Below is a small trained network, with its code and all its weights. Each question gives an input and a target symbol and asks what happens when units are switched off, that is, made to give their printed mean instead of their output.

import numpy as np


def w(rows, s, z=0):
    codes = np.array(rows[::2]) - 128.0
    scale = np.full(codes.shape[1], s)
    scale[-1] = z or s
    return codes * scale


def norm(h):
    return h / np.sqrt((h * h).mean(-1, keepdims=True) + 1e-5)


def f(y):
    return np.maximum(y, 0)


def softmax(a):
    e = np.exp(a - a.max(-1, keepdims=True))
    return e / e.sum(-1, keepdims=True)


def log_softmax(a):
    a = a - a.max(-1, keepdims=True)
    return a - np.log(np.exp(a).sum(-1, keepdims=True))


def net(x, mask):
    ids = ['αβγδεζημξπστφψω'.index(c) for c in x.split()]
    T = len(ids)
    res = E[ids] + P[:T]
    r = norm(res)
    for j in range(3):
        rows = slice(2 * j, 2 * j + 2)
        q, k, v = (r @ M[0][rows].T for M in (Q, K, V))
        z = softmax(np.where(np.tri(T) > 0, q @ k.T / 2**0.5, -1e9)) @ v
        o = O[0][rows]
        res = res + np.where(mask[j], z, o[:, -1]) @ o[:, :-1]
    y = f(norm(res) @ A[0][:, :-1].T + A[0][:, -1])
    res = res + np.where(mask[3:7], y, B[0][:, -1]) @ B[0][:, :-1]
    return log_softmax(norm(res)[-1] @ U[:, :-1].T + U[:, -1])


Q, K, V, O, A, B = {}, {}, {}, {}, {}, {}
E = w([
[90,76,123,152,132],'α',
[95,110,137,153,122],'β',
[74,104,126,163,144],'γ',
[152,93,141,109,149],'δ',
[166,96,178,134,183],'ε',
[116,108,254,125,253],'ζ',
[92,86,141,99,121],'η',
[75,95,119,98,139],'μ',
[152,66,116,162,139],'ξ',
[88,145,104,118,166],'π',
[142,91,110,102,168],'σ',
[109,137,110,193,161],'τ',
[108,110,87,116,175],'φ',
[104,203,140,117,147],'ψ',
[99,129,188,144,73],'ω',
],0.0088)
P = w([
[104,93,233,129,253],'0',
[96,89,205,127,223],'1',
[92,91,188,126,208],'2',
[99,96,171,125,186],'3',
[98,98,160,127,173],'4',
[104,97,148,131,159],'5',
[99,108,139,126,152],'6',
[106,116,127,127,134],'7',
[114,119,121,121,129],'8',
[119,128,112,123,118],'9',
[117,127,109,129,110],'10',
[112,125,100,117,103],'11',
],0.005)
Q[0] = w([
[121,169,126,126,141],'H0',
[214,247,146,125,11],'H0',
[81,56,175,138,197],'H1',
[197,201,133,139,104],'H1',
[142,183,118,92,75],'H2',
[81,69,122,102,169],'H2',
],0.013)
K[0] = w([
[156,112,168,122,123],'H0',
[129,93,186,126,207],'H0',
[144,146,56,64,79],'H1',
[82,95,176,161,149],'H1',
[138,91,202,146,209],'H2',
[172,164,3,154,87],'H2',
],0.013)
V[0] = w([
[121,214,100,169,188],'H0',
[167,80,1,87,170],'H0',
[184,130,61,132,218],'H1',
[205,120,196,100,137],'H1',
[82,110,160,23,83],'H2',
[140,84,94,204,49],'H2',
],0.0059)
O[0] = w([
[135,217,121,99,210,114],'H0',
[146,46,191,88,238,51],'H0',
[255,82,22,111,125,199],'H1',
[212,104,174,167,83,128],'H1',
[204,123,204,15,111,131],'H2',
[123,69,226,202,184,1],'H2',
],0.0056,0.0032)
A[0] = w([
[123,105,246,95,75,7],'N0',
[134,174,231,227,82,100],'N1',
[198,253,126,75,129,75],'N2',
[211,104,78,131,168,172],'N3',
],0.0039,0.0013)
B[0] = w([
[96,124,144,155,3,175],'N0',
[207,153,66,212,82,169],'N1',
[199,150,204,108,130,192],'N2',
[124,152,122,168,56,253],'N3',
],0.0052,0.0021)
U = w([
[55,90,159,45,154,45],'α',
[110,198,113,228,185,27],'β',
[98,242,166,116,141,96],'γ',
[207,125,183,149,134,254],'δ',
[193,76,151,209,137,139],'ε',
[131,148,242,154,199,200],'ζ',
[94,109,223,129,30,133],'η',
[67,79,195,48,93,175],'μ',
[100,17,160,180,155,106],'ξ',
[117,128,63,48,213,85],'π',
[218,67,92,86,89,105],'σ',
[77,147,99,210,215,158],'τ',
[172,65,35,79,192,74],'φ',
[108,254,93,75,156,167],'ψ',
[101,176,107,168,16,143],'ω',
],0.0096,0.0039)

Each question gives the input, a string of symbols that net reads in full, and the target symbol t.
The units are the heads (2 rows each of Q, K, V and O) and the neurons (one row each of A and B). Each row of codes is followed by its name. A weight is (code - 128) times the scale printed after its matrix; where a second scale follows, it is the last column's (O, A, B and U).
mask holds one flag per unit, heads first, then neurons. A switched-off unit (its flag False) gives its mean, the last column of its rows in O or B, instead of its output. The means were averaged over made-up inputs and are rounded, as every weight is.
A unit's drop is (log p(t) with every unit on - log p(t) with that unit switched off) / (log p(t) with every unit on - log p(t) with every unit switched off).
The circuit of an input: a set's keep is (log p(t) with only the set's units on - log p(t) with every unit switched off) / (log p(t) with every unit on - log p(t) with every unit switched off). Starting from all 7 units, units are removed one at a time, each time the one whose removal leaves the highest keep (on an exact tie, the one counted first), for as long as the keep stays at least 0.8.
circuit, biggest first: the units of the circuit, biggest drop first
which heads matter: for each layer, one digit per head in row order, 1 if its drop is at least 0.15 and else 0, layers parted by /
drop when u is switched off: that unit's drop, to one decimal
input ε ψ δ ε ξ ζ α α, target ξ: circuit, biggest first => H2
input τ η φ α η ξ, target ξ: which heads matter => 101
input η ψ ω ε α, target ω: which heads matter => 100
input ψ τ μ ε ε ξ σ ξ τ ω σ, target ω: which heads matter => 100
input ζ ω ε, target ω: which heads matter => 100
input ζ β φ ε ζ ψ ε ζ, target ψ: circuit, biggest first => H0; H2
input ξ ψ τ β ε β ψ ξ γ, target τ: circuit, biggest first => H2; H0
input β τ μ ω γ φ η φ ξ γ η τ, target τ: circuit, biggest first => H2; H1; H0
input δ δ δ ε γ ψ α τ η, target τ: which heads matter => 001
input β γ μ ε δ α β μ, target μ: which heads matter => 101
input β μ ε ψ ε μ π δ μ η, target μ: circuit, biggest first => H1; H0
input ε δ η α β ε ω ω β η μ, target μ: which heads matter => 011
input τ φ τ ψ ε, target ψ: which heads matter => 101
input β σ η ω ε ψ σ η ε φ ε, target φ: which heads matter => 110
input ξ β ω φ β β α ζ ψ η, target ψ: circuit, biggest first => H0; H1
input ξ μ ω ζ δ, target ω: circuit, biggest first => H0
input ω μ ε ψ σ, target ψ: which heads matter => 100
input ζ π ω ε η ε, target η: circuit, biggest first => H1; H0
input ζ ψ γ, target ψ: circuit, biggest first => H0; H2
input η μ ζ δ ψ μ, target ψ: circuit, biggest first => H0
input σ σ δ ε β β τ ψ α ε ψ α, target ψ: which heads matter => 100
input ξ η τ δ μ β η η ε, target η: drop when H1 is switched off => 0.3
input τ η α ζ ψ ζ τ ε, target τ: drop when H2 is switched off => 0.7
input ζ ψ τ φ ε φ α, target φ: drop when H1 is switched off => 0.6
input β ψ ε δ φ ε η μ ε, target μ: drop when N2 is switched off => 0.0
